Below are the code and all the weights of a small trained network. Each question names an input and a class and asks about switching units off, where a switched-off unit gives its printed mean instead of its output.

import numpy as np


def w(rows, s, z=0):
    codes = np.array(rows[::2]) - 128.0
    scale = np.full(codes.shape[1], s)
    scale[-1] = z or s
    return codes * scale


def f(y):
    return np.maximum(y, 0)


def log_softmax(a):
    a = a - a.max(-1, keepdims=True)
    return a - np.log(np.exp(a).sum(-1, keepdims=True))


def net(x, mask):
    res = np.array(x, float).reshape(1, 7) / 4 @ E
    y = f(res @ A[0][:, :-1].T + A[0][:, -1])
    res = res + np.where(mask, y, B[0][:, -1]) @ B[0][:, :-1]
    return log_softmax(res[-1] @ U[:, :-1].T + U[:, -1])


A, B = {}, {}
E = w([
[106,75,118,146,135,124,190,131],'x0',
[255,225,81,200,213,70,63,210],'x1',
[114,220,71,132,75,75,57,37],'x2',
[141,192,177,65,150,214,191,107],'x3',
[183,161,158,171,181,132,196,82],'x4',
[16,147,77,160,145,149,162,187],'x5',
[146,113,40,59,230,75,155,29],'x6',
],0.007)
A[0] = w([
[149,130,72,202,153,105,75,197,132],'neuron 1',
[114,217,42,121,126,80,62,54,124],'neuron 2',
[97,177,57,127,148,68,87,48,116],'neuron 3',
[140,81,81,102,223,161,183,119,150],'neuron 4',
[127,69,59,92,155,122,163,150,93],'neuron 5',
[167,137,141,153,94,135,69,190,183],'neuron 6',
[148,73,194,87,38,116,113,116,154],'neuron 7',
[188,222,212,105,197,175,202,111,109],'neuron 8',
[135,185,106,149,117,84,34,207,130],'neuron 9',
[2,85,187,130,33,152,188,141,131],'neuron 10',
[164,122,138,134,89,76,35,72,254],'neuron 11',
[136,170,97,162,123,110,68,194,91],'neuron 12',
[122,37,198,157,97,130,132,103,200],'neuron 13',
[84,16,97,90,204,127,223,134,86],'neuron 14',
[49,131,153,114,70,180,104,142,168],'neuron 15',
[178,199,105,150,170,141,179,175,166],'neuron 16',
[124,79,20,126,205,125,162,112,139],'neuron 17',
],0.0078,0.0036)
B[0] = w([
[89,112,122,218,179,75,93,156,185],'neuron 1',
[219,236,24,113,61,101,83,91,196],'neuron 2',
[161,201,12,103,66,66,132,95,182],'neuron 3',
[75,109,164,150,189,61,168,55,179],'neuron 4',
[77,105,126,117,132,58,103,118,156],'neuron 5',
[128,108,202,149,143,136,74,192,183],'neuron 6',
[186,55,213,65,72,150,122,117,189],'neuron 7',
[174,219,203,164,175,194,230,75,196],'neuron 8',
[90,167,145,181,159,119,14,209,193],'neuron 9',
[41,49,57,175,16,255,189,134,245],'neuron 10',
[225,115,89,99,129,162,77,141,197],'neuron 11',
[64,156,108,166,177,132,65,202,173],'neuron 12',
[161,45,155,105,91,141,155,120,195],'neuron 13',
[21,46,119,95,145,60,172,88,195],'neuron 14',
[69,165,130,89,69,194,117,133,203],'neuron 15',
[117,179,190,186,175,98,188,175,183],'neuron 16',
[75,138,108,98,161,6,135,106,179],'neuron 17',
],0.006,0.012)
U = w([
[59,58,111,93,187,53,155,80,93],'0',
[180,205,19,112,101,97,79,82,124],'1',
[114,145,131,197,189,89,46,229,134],'2',
[61,66,112,125,34,228,160,124,156],'3',
[123,170,151,44,119,180,2,157,3],'4',
[222,31,182,87,109,136,88,109,227],'5',
[166,190,193,133,192,157,207,102,148],'6',
],0.0085,0.0017)

Each question gives the input, the list of numbers given to net, and the class t.
The units are the neurons (one row each of A and B). Each row of codes is followed by its name. A weight is (code - 128) times the scale printed after its matrix; where a second scale follows, it is the last column's (A, B and U).
mask holds one flag per neuron, in row order. A switched-off neuron (its flag False) gives its mean, the last column of its row in B, instead of its output. The means were averaged over made-up inputs and are rounded, as every weight is.
A unit's drop is (log p(t) with every unit on - log p(t) with that unit switched off) / (log p(t) with every unit on - log p(t) with every unit switched off).
unit that matters most: the unit with the biggest drop
k most important neurons: the k neurons with the biggest drops, biggest first
drop of u: that unit's drop, to one decimal
input [3,-7,0,0,0,5,6], class 0: unit that matters most : neuron 14
input [-6,-4,4,5,2,8,3], class 1: 2 most important neurons : [neuron 2; neuron 3]
input [4,-4,-6,1,5,-8,2], class 0: 2 most important neurons : [neuron 14; neuron 4]
input [-1,4,-8,5,-2,3,2], class 6: 2 most important neurons : [neuron 8; neuron 16]
input [0,6,-7,6,-4,0,4], class 6: 2 most important neurons : [neuron 8; neuron 16]
input [-8,3,-6,1,4,7,4], class 6: 2 most important neurons : [neuron 8; neuron 16]
input [-4,0,-7,8,-4,-1,1], class 6: 2 most important neurons : [neuron 8; neuron 10]
input [8,0,7,8,-1,-2,1], class 1: 2 most important neurons : [neuron 2; neuron 3]
input [6,-5,-8,-3,2,2,3], class 0: drop of neuron 14 : 0.3
input [8,4,-6,-2,3,-5,-1], class 6: drop of neuron 16 : 0.2
input [3,0,3,-3,4,-7,-4], class 5: drop of neuron 6 : 0.0
